Below are the code and all the weights of a small trained network. Each question names an input and a class and asks about switching units off, where a switched-off unit gives its printed mean instead of its output.

import numpy as np


def w(rows, s, z=0):
    codes = np.array(rows[::2]) - 128.0
    scale = np.full(codes.shape[1], s)
    scale[-1] = z or s
    return codes * scale


def f(y):
    return np.maximum(y, 0)


def log_softmax(a):
    a = a - a.max(-1, keepdims=True)
    return a - np.log(np.exp(a).sum(-1, keepdims=True))


def net(x, mask):
    res = np.array(x, float).reshape(1, 8) / 4 @ E
    y = f(res @ A[0][:, :-1].T + A[0][:, -1])
    res = res + np.where(mask, y, B[0][:, -1]) @ B[0][:, :-1]
    return log_softmax(res[-1] @ U[:, :-1].T + U[:, -1])


A, B = {}, {}
E = w([
[125,188,57,117,35,113],'x0',
[121,254,121,126,164,93],'x1',
[164,110,54,139,162,193],'x2',
[42,88,71,100,133,117],'x3',
[89,208,151,168,161,199],'x4',
[139,114,201,120,85,177],'x5',
[44,76,80,237,83,120],'x6',
[148,172,106,107,197,129],'x7',
],0.009)
A[0] = w([
[2,105,161,114,69,183,222],'n1',
[152,101,67,62,161,103,129],'n2',
[153,113,114,111,12,82,75],'n3',
[206,16,87,131,150,12,125],'n4',
[190,148,129,93,27,92,155],'n5',
[159,36,248,164,143,18,155],'n6',
[177,188,95,94,176,201,190],'n7',
[243,107,79,105,148,161,120],'n8',
[60,64,155,119,121,117,9],'n9',
[105,183,94,215,107,102,49],'n10',
[126,164,93,136,21,102,252],'n11',
],0.01,0.0029)
B[0] = w([
[127,21,172,182,123,106,244],'n1',
[66,141,73,111,240,95,195],'n2',
[172,46,123,126,104,73,221],'n3',
[29,149,104,27,122,150,248],'n4',
[191,89,169,119,96,74,221],'n5',
[6,193,228,37,73,158,255],'n6',
[222,160,77,123,191,141,227],'n7',
[103,85,103,92,231,183,219],'n8',
[73,76,125,155,104,162,184],'n9',
[88,255,76,173,75,117,202],'n10',
[145,104,99,179,129,57,245],'n11',
],0.0084,0.0094)
U = w([
[4,103,249,12,18,232,14],'0',
[1,45,24,13,89,159,37],'1',
[118,185,191,30,169,15,109],'2',
[75,240,38,224,74,116,215],'3',
[37,38,151,150,95,206,253],'4',
[232,6,126,85,25,87,145],'5',
[232,104,146,104,221,253,80],'6',
[118,167,56,90,191,122,103],'7',
],0.0074,0.0045)

Each question gives the input, the list of numbers given to net, and the class t.
The units are the neurons (one row each of A and B). Each row of codes is followed by its name. A weight is (code - 128) times the scale printed after its matrix; where a second scale follows, it is the last column's (A, B and U).
mask holds one flag per neuron, in row order. A switched-off neuron (its flag False) gives its mean, the last column of its row in B, instead of its output. The means were averaged over made-up inputs and are rounded, as every weight is.
A unit's drop is (log p(t) with every unit on - log p(t) with that unit switched off) / (log p(t) with every unit on - log p(t) with every unit switched off).
The circuit of an input: a set's keep is (log p(t) with only the set's units on - log p(t) with every unit switched off) / (log p(t) with every unit on - log p(t) with every unit switched off). Starting from all 11 units, units are removed one at a time, each time the one whose removal leaves the highest keep (on an exact tie, the one counted first), for as long as the keep stays at least 0.8.
units of the circuit, in order: the units of the circuit, biggest drop first
k most important neurons: the k neurons with the biggest drops, biggest first
drop of u: that unit's drop, to one decimal
input [-8,8,8,2,8,2,0,-2], class 6: units of the circuit, in order : [n7]
input [5,-1,-3,1,-4,2,8,1], class 5: units of the circuit, in order : [n3, n11]
input [5,-8,-1,6,4,-8,6,1], class 4: 3 most important neurons : [n1, n9, n7]
input [6,1,-4,-7,5,6,-3,5], class 6: units of the circuit, in order : [n7, n6]
input [6,5,-3,8,5,3,-1,-8], class 5: units of the circuit, in order : [n1, n6, n4]
input [8,2,-1,1,4,8,-7,0], class 5: 2 most important neurons : [n5, n6]
input [5,2,4,-3,-7,5,1,8], class 6: units of the circuit, in order : [n8, n6]
input [3,-7,2,-7,3,0,4,1], class 5: 4 most important neurons : [n6, n4, n2, n9]
input [-3,-8,-6,-7,6,-4,-4,7], class 6: units of the circuit, in order : [n7, n4]
input [5,-8,4,4,-2,4,-7,-3], class 5: 2 most important neurons : [n5, n6]
input [3,5,3,-3,-3,6,4,0], class 5: units of the circuit, in order : [n6, n4]
input [-1,4,0,1,2,6,0,-4], class 4: units of the circuit, in order : [n6, n1]
input [-6,4,-2,-2,-7,7,-4,6], class 0: 2 most important neurons : [n6, n11]
input [-5,7,-5,-5,1,-6,6,4], class 3: units of the circuit, in order : [n10]
input [0,2,-4,0,-4,2,0,-3], class 0: 2 most important neurons : [n6, n7]
input [0,-8,-1,-7,-5,0,2,1], class 0: drop of n6 : 0.2
input [-5,-6,-1,0,-3,8,4,3], class 0: drop of n6 : 0.2
input [-5,5,-8,1,-7,-6,1,-3], class 0: drop of n6 : 0.3
